Here is a tiny trained network, its code and every weight. The questions are about switching its units off for an input and a class, where a switched-off unit gives its printed mean instead of its output.

import numpy as np


def w(rows, s, z=0):
    codes = np.array(rows[::2]) - 128.0
    scale = np.full(codes.shape[1], s)
    scale[-1] = z or s
    return codes * scale


def norm(h):
    return h / np.sqrt((h * h).mean(-1, keepdims=True) + 1e-5)


def f(y):
    return np.maximum(y, 0)


def log_softmax(a):
    a = a - a.max(-1, keepdims=True)
    return a - np.log(np.exp(a).sum(-1, keepdims=True))


def net(x, mask):
    res = np.array(x, float).reshape(1, 6) / 4 @ E
    u = 0
    for l in range(4):
        y = f(norm(res) @ A[l][:, :-1].T + A[l][:, -1])
        res = res + np.where(mask[u : u + 3], y, B[l][:, -1]) @ B[l][:, :-1]
        u += 3
    return log_softmax(norm(res)[-1] @ U[:, :-1].T + U[:, -1])


A, B = {}, {}
E = w([
[135,118,124,137,120,106,126,124],'x0',
[126,113,134,145,137,126,149,139],'x1',
[153,195,60,49,194,30,172,189],'x2',
[59,251,179,212,220,77,123,97],'x3',
[254,89,39,97,196,153,136,70],'x4',
[108,113,128,96,135,121,141,93],'x5',
],0.008)
A[0] = w([
[206,128,114,194,144,201,115,2,3],'L0N0',
[177,226,159,213,238,104,87,5,33],'L0N1',
[128,134,107,20,120,115,180,227,91],'L0N2',
],0.0069,0.0038)
B[0] = w([
[185,139,255,165,188,182,212,171,212],'L0N0',
[38,55,166,175,180,138,171,210,255],'L0N1',
[171,128,174,109,95,58,86,160,213],'L0N2',
],0.011,0.0059)
A[1] = w([
[13,242,170,216,185,82,140,76,93],'L1N0',
[49,114,8,123,197,97,145,219,4],'L1N1',
[101,252,128,136,255,103,125,78,15],'L1N2',
],0.0089,0.0014)
B[1] = w([
[195,176,177,97,97,121,96,77,254],'L1N0',
[103,169,49,110,108,137,131,87,187],'L1N1',
[91,131,90,252,138,102,148,146,184],'L1N2',
],0.013,0.0088)
A[2] = w([
[251,112,85,97,210,178,123,108,5],'L2N0',
[90,108,204,134,72,161,39,106,96],'L2N1',
[147,56,166,145,14,200,167,137,147],'L2N2',
],0.014,0.0017)
B[2] = w([
[253,172,133,180,135,93,98,119,193],'L2N0',
[83,67,28,115,139,121,100,114,213],'L2N1',
[53,241,110,92,169,198,180,83,249],'L2N2',
],0.012,0.013)
A[3] = w([
[172,73,71,250,229,149,145,128,76],'L3N0',
[77,115,122,36,74,164,136,229,163],'L3N1',
[98,77,195,199,131,198,72,65,6],'L3N2',
],0.015,0.0017)
B[3] = w([
[42,97,117,29,85,164,173,131,254],'L3N0',
[72,7,195,104,51,39,155,157,194],'L3N1',
[239,15,104,209,171,127,29,197,214],'L3N2',
],0.013,0.0089)
U = w([
[34,137,73,101,151,134,153,118,251],'0',
[155,91,88,194,172,131,13,119,135],'1',
[124,78,198,87,82,47,114,190,114],'2',
[102,237,162,178,115,54,106,134,82],'3',
[196,192,138,111,180,212,147,82,31],'4',
[128,61,213,156,189,175,139,207,87],'5',
[251,148,98,89,146,81,129,167,90],'6',
],0.015,0.0026)

Each question gives the input, the list of numbers given to net, and the class t.
The units are the neurons (one row each of A and B). Each row of codes is followed by its name. A weight is (code - 128) times the scale printed after its matrix; where a second scale follows, it is the last column's (A, B and U).
mask holds one flag per neuron, layer by layer. A switched-off neuron (its flag False) gives its mean, the last column of its row in B, instead of its output. The means were averaged over made-up inputs and are rounded, as every weight is.
A unit's drop is (log p(t) with every unit on - log p(t) with that unit switched off) / (log p(t) with every unit on - log p(t) with every unit switched off).
The circuit of an input: a set's keep is (log p(t) with only the set's units on - log p(t) with every unit switched off) / (log p(t) with every unit on - log p(t) with every unit switched off). Starting from all 12 units, units are removed one at a time, each time the one whose removal leaves the highest keep (on an exact tie, the one counted first), for as long as the keep stays at least 0.8.
units of the circuit, in order: the units of the circuit, biggest drop first
unit that matters most: the unit with the biggest drop
top k neurons: the k neurons with the biggest drops, biggest first
k most important neurons of layer l: the k neurons of layer l with the biggest drops, biggest first
drop when u is switched off: that unit's drop, to one decimal
input [3,4,6,2,8,3], class 0: units of the circuit, in order -> [L3N0]
input [2,-5,-7,-8,2,-1], class 4: top 2 neurons -> [L2N2 L0N1]
input [-4,-5,-7,-8,-1,1], class 0: units of the circuit, in order -> [L2N2 L2N1]
input [-1,8,-1,8,1,8], class 5: top 3 neurons -> [L0N1 L2N2 L3N2]
input [-4,7,-6,-1,1,-1], class 4: top 3 neurons -> [L2N2 L0N1 L0N0]
input [-8,4,-5,1,-2,-5], class 1: 2 most important neurons of layer 1 -> [L1N0 L1N1]
input [4,-2,1,1,0,3], class 3: top 3 neurons -> [L1N1 L3N0 L2N1]
input [-6,5,-1,5,1,-6], class 5: top 3 neurons -> [L0N1 L3N2 L2N2]
input [2,-7,-4,-1,2,8], class 4: units of the circuit, in order -> [L0N0 L0N1]
input [-1,-2,3,0,-4,-6], class 2: top 2 neurons -> [L2N0 L0N2]
input [-2,4,7,2,0,7], class 3: units of the circuit, in order -> [L2N1 L1N2]
input [-1,-7,0,1,-8,-7], class 1: 2 most important neurons of layer 0 -> [L0N2 L0N1]
input [-5,3,-5,-5,0,-7], class 0: top 3 neurons -> [L2N2 L1N0 L2N1]
input [-8,-8,-1,8,-1,3], class 1: top 2 neurons -> [L1N0 L3N2]
input [8,0,2,-2,-2,7], class 2: unit that matters most -> L2N0
input [1,-8,0,0,1,1], class 4: top 3 neurons -> [L2N1 L1N2 L3N1]
input [-8,6,-2,-7,1,5], class 4: top 4 neurons -> [L0N1 L2N0 L3N0 L1N2]
input [3,-1,-6,8,5,8], class 5: 2 most important neurons of layer 0 -> [L0N0 L0N1]
input [1,-6,7,0,-1,4], class 2: top 4 neurons -> [L0N2 L2N0 L1N0 L2N2]
input [6,-1,-6,-6,-4,1], class 0: unit that matters most -> L2N2
input [8,-4,4,0,-6,-8], class 2: top 3 neurons -> [L2N0 L2N2 L1N2]
input [-8,-1,2,-3,6,8], class 6: 2 most important neurons of layer 2 -> [L2N2 L2N0]
input [3,7,6,1,-1,-6], class 3: 2 most important neurons of layer 2 -> [L2N1 L2N0]
input [8,8,0,4,3,4], class 5: drop when L2N2 is switched off -> 0.3
